Below is a small trained network, with its code and all its weights. Each question gives an input and a target symbol and asks what happens when units are switched off, that is, made to give their printed mean instead of their output.

import numpy as np


def w(rows, s, z=0):
    codes = np.array(rows[::2]) - 128.0
    scale = np.full(codes.shape[1], s)
    scale[-1] = z or s
    return codes * scale


def f(y):
    return np.maximum(y, 0)


def softmax(a):
    e = np.exp(a - a.max(-1, keepdims=True))
    return e / e.sum(-1, keepdims=True)


def log_softmax(a):
    a = a - a.max(-1, keepdims=True)
    return a - np.log(np.exp(a).sum(-1, keepdims=True))


def net(x, mask):
    ids = ['Φαβδεζηθμτψω'.index(c) for c in x.split()]
    T = len(ids)
    res = E[ids] + P[:T]
    u = 0
    for l in range(3):
        r = res
        for j in range(2):
            rows = slice(3 * j, 3 * j + 3)
            q, k, v = (r @ M[l][rows].T for M in (Q, K, V))
            z = softmax(np.where(np.tri(T) > 0, q @ k.T / 3**0.5, -1e9)) @ v
            o = O[l][rows]
            res = res + np.where(mask[u + j], z, o[:, -1]) @ o[:, :-1]
        u += 2
        y = f(res @ A[l][:, :-1].T + A[l][:, -1])
        res = res + np.where(mask[u : u + 4], y, B[l][:, -1]) @ B[l][:, :-1]
        u += 4
    return log_softmax(res[-1] @ U[:, :-1].T + U[:, -1])


Q, K, V, O, A, B = {}, {}, {}, {}, {}, {}
E = w([
[67,148,130],'Φ',
[105,93,63],'α',
[105,2,120],'β',
[115,166,71],'δ',
[121,205,172],'ε',
[152,32,187],'ζ',
[197,91,56],'η',
[240,174,170],'θ',
[92,171,207],'μ',
[247,41,105],'τ',
[46,89,203],'ψ',
[186,150,81],'ω',
],0.0075)
P = w([
[108,152,69],'0',
[153,74,255],'1',
[105,146,64],'2',
[158,83,250],'3',
[108,149,56],'4',
[164,89,240],'5',
[108,150,53],'6',
[164,92,247],'7',
[108,147,62],'8',
[169,91,244],'9',
[109,148,60],'10',
],0.0066)
Q[0] = w([
[100,129,133],'L0H1',
[88,136,76],'L0H1',
[78,162,3],'L0H1',
[98,89,97],'L0H2',
[132,135,130],'L0H2',
[125,120,139],'L0H2',
],0.0052)
K[0] = w([
[115,130,139],'L0H1',
[47,110,90],'L0H1',
[1,123,90],'L0H1',
[123,122,113],'L0H2',
[130,136,136],'L0H2',
[129,133,131],'L0H2',
],0.0086)
V[0] = w([
[67,162,35],'L0H1',
[60,141,39],'L0H1',
[252,230,188],'L0H1',
[158,153,112],'L0H2',
[123,130,61],'L0H2',
[35,38,227],'L0H2',
],0.0023)
O[0] = w([
[109,179,3,4],'L0H1',
[131,195,36,15],'L0H1',
[74,48,157,191],'L0H1',
[131,118,83,121],'L0H2',
[116,77,108,93],'L0H2',
[170,131,205,179],'L0H2',
],0.0025,0.00036)
A[0] = w([
[203,255,42,199],'L0N1',
[125,135,126,104],'L0N2',
[86,229,4,155],'L0N3',
[38,110,3,254],'L0N4',
],0.0078,0.0025)
B[0] = w([
[217,201,77,225],'L0N1',
[131,120,120,128],'L0N2',
[111,184,12,223],'L0N3',
[44,83,1,252],'L0N4',
],0.0094,0.0036)
Q[1] = w([
[235,110,71],'L1H1',
[1,128,172],'L1H1',
[254,199,157],'L1H1',
[167,149,128],'L1H2',
[124,130,126],'L1H2',
[238,165,117],'L1H2',
],0.0071)
K[1] = w([
[198,234,33],'L1H1',
[52,29,179],'L1H1',
[255,176,141],'L1H1',
[156,159,124],'L1H2',
[135,124,138],'L1H2',
[206,166,106],'L1H2',
],0.0075)
V[1] = w([
[62,171,154],'L1H1',
[86,162,14],'L1H1',
[157,87,251],'L1H1',
[58,117,94],'L1H2',
[183,139,46],'L1H2',
[209,126,128],'L1H2',
],0.0034)
O[1] = w([
[82,193,165,116],'L1H1',
[101,114,5,245],'L1H1',
[145,141,223,2],'L1H1',
[111,77,149,151],'L1H2',
[187,75,141,183],'L1H2',
[158,148,114,126],'L1H2',
],0.0035,0.0057)
A[1] = w([
[144,78,116,230],'L1N1',
[115,136,188,253],'L1N2',
[7,117,103,106],'L1N3',
[129,136,88,24],'L1N4',
],0.013,0.0038)
B[1] = w([
[142,66,157,210],'L1N1',
[164,91,29,182],'L1N2',
[51,112,168,254],'L1N3',
[119,130,13,221],'L1N4',
],0.011,0.0077)
Q[2] = w([
[138,93,109],'L2H1',
[140,135,130],'L2H1',
[240,72,60],'L2H1',
[129,2,126],'L2H2',
[111,216,135],'L2H2',
[118,226,127],'L2H2',
],0.0075)
K[2] = w([
[145,138,96],'L2H1',
[138,122,131],'L2H1',
[186,175,95],'L2H1',
[40,59,153],'L2H2',
[183,165,116],'L2H2',
[254,206,105],'L2H2',
],0.0094)
V[2] = w([
[112,73,255],'L2H1',
[217,155,103],'L2H1',
[213,143,147],'L2H1',
[95,107,80],'L2H2',
[214,207,120],'L2H2',
[137,160,110],'L2H2',
],0.0065)
O[2] = w([
[49,41,123,6],'L2H1',
[180,172,2,126],'L2H1',
[124,113,19,83],'L2H1',
[115,84,192,195],'L2H2',
[207,242,135,56],'L2H2',
[167,151,159,128],'L2H2',
],0.0043,0.021)
A[2] = w([
[12,190,3,48],'L2N1',
[46,211,98,140],'L2N2',
[47,253,158,254],'L2N3',
[196,129,33,142],'L2N4',
],0.0067,0.0075)
B[2] = w([
[63,201,147,250],'L2N1',
[131,204,190,190],'L2N2',
[247,132,229,180],'L2N3',
[125,103,68,220],'L2N4',
],0.012,0.013)
U = w([
[76,86,37,149],'Φ',
[245,154,106,72],'α',
[37,50,88,31],'β',
[149,55,11,73],'δ',
[120,170,119,181],'ε',
[96,89,138,254],'ζ',
[219,158,255,129],'η',
[61,111,106,180],'θ',
[146,136,53,132],'μ',
[114,162,218,135],'τ',
[90,87,230,48],'ψ',
[208,188,165,139],'ω',
],0.007,0.005)

Each question gives the input, a string of symbols that net reads in full, and the target symbol t.
The units are the heads (3 rows each of Q, K, V and O) and the neurons (one row each of A and B). Each row of codes is followed by its name. A weight is (code - 128) times the scale printed after its matrix; where a second scale follows, it is the last column's (O, A, B and U).
mask holds one flag per unit, layer by layer, with each layer's heads first. A switched-off unit (its flag False) gives its mean, the last column of its rows in O or B, instead of its output. The means were averaged over made-up inputs and are rounded, as every weight is.
A unit's drop is (log p(t) with every unit on - log p(t) with that unit switched off) / (log p(t) with every unit on - log p(t) with every unit switched off).
The circuit of an input: a set's keep is (log p(t) with only the set's units on - log p(t) with every unit switched off) / (log p(t) with every unit on - log p(t) with every unit switched off). Starting from the 12 units with the biggest drops (on a tie, the unit counted first), units are removed one at a time, each time the one whose removal leaves the highest keep (on an exact tie, the one counted first), for as long as the keep stays at least 0.8.
units of the circuit, in order: the units of the circuit, biggest drop first
unit that matters most: the unit with the biggest drop
top k neurons: the k neurons with the biggest drops, biggest first
which heads matter: for each layer, one digit per head in row order, 1 if its drop is at least 0.15 and else 0, layers parted by /
input Φ δ δ Φ ζ τ, target η: which heads matter : 10 / 00 / 10
input θ α β η, target δ: units of the circuit, in order : (L2N1 L2N2)
input θ Φ ζ ω, target δ: top 2 neurons : (L1N3 L2N1)
input ω δ δ θ δ τ η α, target η: top 4 neurons : (L1N4 L0N4 L0N1 L0N3)
input α δ δ δ ω ζ, target η: which heads matter : 10 / 10 / 11
input δ Φ α η, target η: units of the circuit, in order : (L1N4 L0N4)
input δ θ Φ β, target η: units of the circuit, in order : (L1N4 L0N4 L2N4)
input δ δ ζ Φ, target η: unit that matters most : L1N4
input δ θ τ δ, target η: units of the circuit, in order : (L1N4 L2N4 L0N4)
input β Φ ω η τ ψ τ τ α, target θ: top 3 neurons : (L1N3 L0N4 L2N1)
input θ β μ Φ δ ω δ ε η ψ β, target β: which heads matter : 00 / 00 / 01
input θ θ ζ ζ, target δ: which heads matter : 00 / 00 / 10
input ε α τ τ η, target Φ: units of the circuit, in order : (L0N4 L2N3 L1N4)
input θ ε τ τ θ μ μ β, target δ: which heads matter : 00 / 00 / 10
input ζ β δ Φ δ δ, target η: units of the circuit, in order : (L1N4 L0N4 L2N4)
input μ η ζ ψ τ θ η, target Φ: which heads matter : 00 / 00 / 00
input ζ α β ψ θ θ τ δ δ η θ, target α: units of the circuit, in order : (L2H2 L0N1 L1N3 L2N1)
input α Φ δ ω δ β α, target θ: which heads matter : 00 / 10 / 01
input ψ ω δ ψ ψ β δ α ψ ζ, target η: which heads matter : 10 / 10 / 10
input δ μ ε Φ τ α δ, target ε: top 4 neurons : (L2N1 L0N1 L0N4 L2N2)
input δ δ τ ω, target η: top 3 neurons : (L1N4 L0N4 L0N1)
